Below are the code and all the weights of a small trained network. Each question names an input and a class and asks about switching units off, where a switched-off unit gives its printed mean instead of its output.

import numpy as np


def w(rows, s, z=0):
    codes = np.array(rows[::2]) - 128.0
    scale = np.full(codes.shape[1], s)
    scale[-1] = z or s
    return codes * scale


def norm(h):
    return h / np.sqrt((h * h).mean(-1, keepdims=True) + 1e-5)


def f(y):
    return y / 2 * (1 + np.tanh(0.7978845608 * (y + 0.044715 * y**3)))


def log_softmax(a):
    a = a - a.max(-1, keepdims=True)
    return a - np.log(np.exp(a).sum(-1, keepdims=True))


def net(x, mask):
    res = np.array(x, float).reshape(1, 8) / 4 @ E
    u = 0
    for l in range(2):
        y = f(norm(res) @ A[l][:, :-1].T + A[l][:, -1])
        res = res + np.where(mask[u : u + 9], y, B[l][:, -1]) @ B[l][:, :-1]
        u += 9
    return log_softmax(norm(res)[-1] @ U[:, :-1].T + U[:, -1])


A, B = {}, {}
E = w([
[140,128,130,135,128],'x0',
[122,123,131,123,127],'x1',
[128,127,128,131,125],'x2',
[134,128,124,128,133],'x3',
[139,236,255,229,118],'x4',
[85,118,138,104,107],'x5',
[176,24,218,164,165],'x6',
[180,138,155,50,61],'x7',
],0.0085)
A[0] = w([
[172,137,142,114,52,24],'0.n1',
[21,104,145,173,173,76],'0.n2',
[173,107,108,184,155,130],'0.n3',
[115,157,191,207,85,109],'0.n4',
[201,69,188,130,104,127],'0.n5',
[250,161,70,147,174,121],'0.n6',
[142,209,83,97,114,144],'0.n7',
[138,162,146,111,191,4],'0.n8',
[99,67,136,136,111,60],'0.n9',
],0.012,0.0037)
B[0] = w([
[202,125,140,94,102,147],'0.n1',
[222,161,111,143,171,192],'0.n2',
[87,159,113,45,141,166],'0.n3',
[48,32,58,75,77,255],'0.n4',
[128,148,148,44,193,245],'0.n5',
[2,123,126,132,118,168],'0.n6',
[124,76,185,60,196,224],'0.n7',
[115,131,156,122,69,110],'0.n8',
[76,133,139,161,141,147],'0.n9',
],0.0086,0.0054)
A[1] = w([
[117,217,78,100,105,93],'1.n1',
[146,159,86,217,174,148],'1.n2',
[168,88,124,72,146,127],'1.n3',
[253,172,159,74,58,24],'1.n4',
[103,175,182,168,90,84],'1.n5',
[79,91,99,160,183,237],'1.n6',
[112,113,120,84,135,253],'1.n7',
[86,146,106,63,108,141],'1.n8',
[126,173,209,175,103,202],'1.n9',
],0.015,0.0027)
B[1] = w([
[165,69,206,121,254,167],'1.n1',
[150,213,124,57,55,167],'1.n2',
[113,166,85,218,106,240],'1.n3',
[159,163,97,85,117,178],'1.n4',
[27,20,59,87,113,141],'1.n5',
[138,179,158,116,68,254],'1.n6',
[104,135,196,167,98,253],'1.n7',
[118,148,166,210,140,242],'1.n8',
[91,38,20,140,136,147],'1.n9',
],0.0093,0.0084)
U = w([
[108,157,130,113,114,252],'0',
[85,60,6,110,106,146],'1',
[138,179,137,136,116,82],'2',
[143,159,134,119,116,126],'3',
[198,176,82,81,107,105],'4',
[150,101,158,104,241,14],'5',
],0.013,0.0028)

Each question gives the input, the list of numbers given to net, and the class t.
The units are the neurons (one row each of A and B). Each row of codes is followed by its name. A weight is (code - 128) times the scale printed after its matrix; where a second scale follows, it is the last column's (A, B and U).
mask holds one flag per neuron, layer by layer. A switched-off neuron (its flag False) gives its mean, the last column of its row in B, instead of its output. The means were averaged over made-up inputs and are rounded, as every weight is.
A unit's drop is (log p(t) with every unit on - log p(t) with that unit switched off) / (log p(t) with every unit on - log p(t) with every unit switched off).
The circuit of an input: a set's keep is (log p(t) with only the set's units on - log p(t) with every unit switched off) / (log p(t) with every unit on - log p(t) with every unit switched off). Starting from the 12 units with the biggest drops (on a tie, the unit counted first), units are removed one at a time, each time the one whose removal leaves the highest keep (on an exact tie, the one counted first), for as long as the keep stays at least 0.8.
units of the circuit, in order: the units of the circuit, biggest drop first
most important unit: the unit with the biggest drop
top k neurons: the k neurons with the biggest drops, biggest first
top k neurons in layer l: the k neurons of layer l with the biggest drops, biggest first
input [-5,6,4,-8,8,5,-5,5], class 1: units of the circuit, in order : 1.n5; 1.n9
input [6,-8,-8,3,8,3,-6,-6], class 1: units of the circuit, in order : 1.n5; 1.n9
input [5,-8,6,4,-5,4,-5,3], class 2: most important unit : 1.n8
input [1,5,-1,-8,8,-3,5,-8], class 1: top 2 neurons : 1.n9; 1.n5
input [5,-7,5,7,8,-1,1,8], class 1: units of the circuit, in order : 1.n9; 1.n5
input [0,-4,3,2,5,-2,-7,-6], class 5: top 2 neurons in layer 1 : 1.n1; 1.n3
input [7,-4,8,7,-4,-8,5,-5], class 0: top 3 neurons : 0.n6; 1.n6; 0.n3
input [3,1,0,-3,3,-2,-5,-6], class 4: top 4 neurons : 1.n2; 0.n2; 0.n5; 1.n7
input [-8,-5,8,0,0,-3,-7,-5], class 5: top 2 neurons in layer 1 : 1.n1; 1.n3
input [-7,8,-8,0,-5,3,8,-8], class 2: top 3 neurons : 1.n6; 0.n4; 0.n7
input [-1,1,5,-5,-5,-6,6,-6], class 0: top 4 neurons in layer 0 : 0.n4; 0.n7; 0.n3; 0.n6
input [-7,-5,8,1,-5,2,-7,-6], class 5: units of the circuit, in order : 1.n1; 0.n4
input [6,-3,3,-1,5,-4,-2,-4], class 1: top 2 neurons in layer 1 : 1.n5; 1.n7
input [-7,-5,-8,0,-7,5,-8,4], class 5: most important unit : 1.n1
input [6,-6,3,1,0,0,7,-8], class 4: top 2 neurons : 0.n2; 1.n2
input [5,0,8,-1,-4,-5,-5,0], class 0: top 2 neurons : 0.n7; 0.n6
input [-4,7,-6,0,8,-5,8,-4], class 1: top 2 neurons : 1.n9; 0.n7
input [3,-6,5,-7,-5,3,-6,0], class 3: top 2 neurons in layer 1 : 1.n8; 1.n7
input [6,-3,-7,4,-5,-7,6,-2], class 0: top 2 neurons : 0.n6; 1.n6
input [0,5,8,7,8,1,-7,-8], class 1: top 4 neurons in layer 1 : 1.n5; 1.n9; 1.n7; 1.n8
input [0,-6,-2,-4,2,3,-2,8], class 4: most important unit : 1.n4
input [-3,-7,6,3,-6,-5,-8,6], class 5: top 2 neurons in layer 1 : 1.n1; 1.n6
